Below is a small trained network, with its code and all its weights. Each question gives an input and a class and asks what happens when units are switched off, that is, made to give their printed mean instead of their output.

import numpy as np


def w(rows, s, z=0):
    codes = np.array(rows[::2]) - 128.0
    scale = np.full(codes.shape[1], s)
    scale[-1] = z or s
    return codes * scale


def f(y):
    return y / 2 * (1 + np.tanh(0.7978845608 * (y + 0.044715 * y**3)))


def log_softmax(a):
    a = a - a.max(-1, keepdims=True)
    return a - np.log(np.exp(a).sum(-1, keepdims=True))


def net(x, mask):
    res = np.array(x, float).reshape(1, 5) / 4 @ E
    y = f(res @ A[0][:, :-1].T + A[0][:, -1])
    res = res + np.where(mask, y, B[0][:, -1]) @ B[0][:, :-1]
    return log_softmax(res[-1] @ U[:, :-1].T + U[:, -1])


A, B = {}, {}
E = w([
[231,172,186,71,81,171,136,178,163,192,217,195],'x0',
[183,107,202,112,201,174,65,141,120,132,131,93],'x1',
[138,126,174,140,146,104,145,5,197,124,162,42],'x2',
[58,123,139,123,193,130,141,33,58,74,79,253],'x3',
[197,86,89,85,158,8,158,156,117,40,143,147],'x4',
],0.012)
A[0] = w([
[59,138,121,134,143,119,104,105,72,111,102,156,193],'n1',
[129,124,187,138,166,225,114,94,111,224,137,195,189],'n2',
[108,207,254,113,178,195,127,120,125,148,139,163,170],'n3',
[186,77,136,90,199,82,184,180,43,63,115,189,146],'n4',
[219,165,156,126,108,115,156,166,230,168,193,54,172],'n5',
[133,128,156,130,91,174,95,150,62,142,122,182,181],'n6',
[129,100,181,171,132,217,71,83,198,170,150,44,254],'n7',
],0.0085,0.0048)
B[0] = w([
[120,153,117,129,123,62,170,82,125,49,71,160,198],'n1',
[114,157,225,154,89,108,105,148,158,134,96,166,224],'n2',
[177,152,228,149,124,109,105,58,150,137,91,164,215],'n3',
[133,121,104,101,171,168,78,112,63,82,211,151,217],'n4',
[155,117,104,116,73,92,149,249,226,78,202,105,248],'n5',
[114,114,165,135,123,165,101,136,131,185,109,139,180],'n6',
[157,179,107,128,186,180,162,105,185,137,88,63,242],'n7',
],0.014,0.018)
U = w([
[149,125,94,66,179,147,93,128,64,109,180,163,202],'0',
[125,148,157,146,95,83,134,64,120,112,100,202,81],'1',
[172,122,105,96,73,96,180,175,183,101,160,49,192],'2',
[83,183,58,121,29,216,143,191,148,226,116,160,163],'3',
[167,174,174,156,149,166,115,112,174,129,49,103,2],'4',
[145,116,145,96,111,132,107,187,154,254,150,148,37],'5',
[6,72,58,159,150,39,184,101,67,79,41,124,205],'6',
[108,105,79,150,224,117,191,59,146,123,104,27,60],'7',
],0.011,0.0034)

Each question gives the input, the list of numbers given to net, and the class t.
The units are the neurons (one row each of A and B). Each row of codes is followed by its name. A weight is (code - 128) times the scale printed after its matrix; where a second scale follows, it is the last column's (A, B and U).
mask holds one flag per neuron, in row order. A switched-off neuron (its flag False) gives its mean, the last column of its row in B, instead of its output. The means were averaged over made-up inputs and are rounded, as every weight is.
A unit's drop is (log p(t) with every unit on - log p(t) with that unit switched off) / (log p(t) with every unit on - log p(t) with every unit switched off).
The circuit of an input: a set's keep is (log p(t) with only the set's units on - log p(t) with every unit switched off) / (log p(t) with every unit on - log p(t) with every unit switched off). Starting from all 7 units, units are removed one at a time, each time the one whose removal leaves the highest keep (on an exact tie, the one counted first), for as long as the keep stays at least 0.8.
circuit, biggest first: the units of the circuit, biggest drop first
top k neurons: the k neurons with the biggest drops, biggest first
drop when u is switched off: that unit's drop, to one decimal
input [7,0,3,3,2], class 5: top 3 neurons	n1, n7, n5
input [0,-1,8,4,4], class 7: top neuron	n5
input [-3,-7,1,0,-7], class 6: top 2 neurons	n3, n5
input [1,-7,-1,8,0], class 6: circuit, biggest first	n3, n1
input [6,-3,-6,0,-7], class 5: top 3 neurons	n1, n7, n6
input [0,2,-8,-5,0], class 3: circuit, biggest first	n3, n6
input [6,-8,-7,4,-1], class 1: top 3 neurons	n5, n7, n1
input [-8,-1,3,-1,0], class 6: top 2 neurons	n1, n7
input [-8,5,0,8,-7], class 1: circuit, biggest first	n1, n3
input [-4,-7,0,-4,1], class 6: top 2 neurons	n5, n7
input [-8,3,-3,-5,-6], class 7: top 2 neurons	n2, n3
input [-7,-3,3,-3,7], class 6: top 2 neurons	n5, n7
input [7,-3,-4,0,-6], class 5: top 2 neurons	n1, n6
input [2,6,-5,-4,-1], class 5: circuit, biggest first	n1
input [7,5,7,8,3], class 1: top 2 neurons	n7, n4
input [0,-8,0,6,8], class 0: drop when n4 is switched off	1.9
input [2,3,1,-2,-1], class 2: drop when n5 is switched off	2.2
input [1,1,4,1,8], class 0: drop when n4 is switched off	0.3
input [-1,1,2,7,6], class 0: drop when n4 is switched off	1.7
input [-8,-7,5,1,-4], class 6: circuit, biggest first	n1
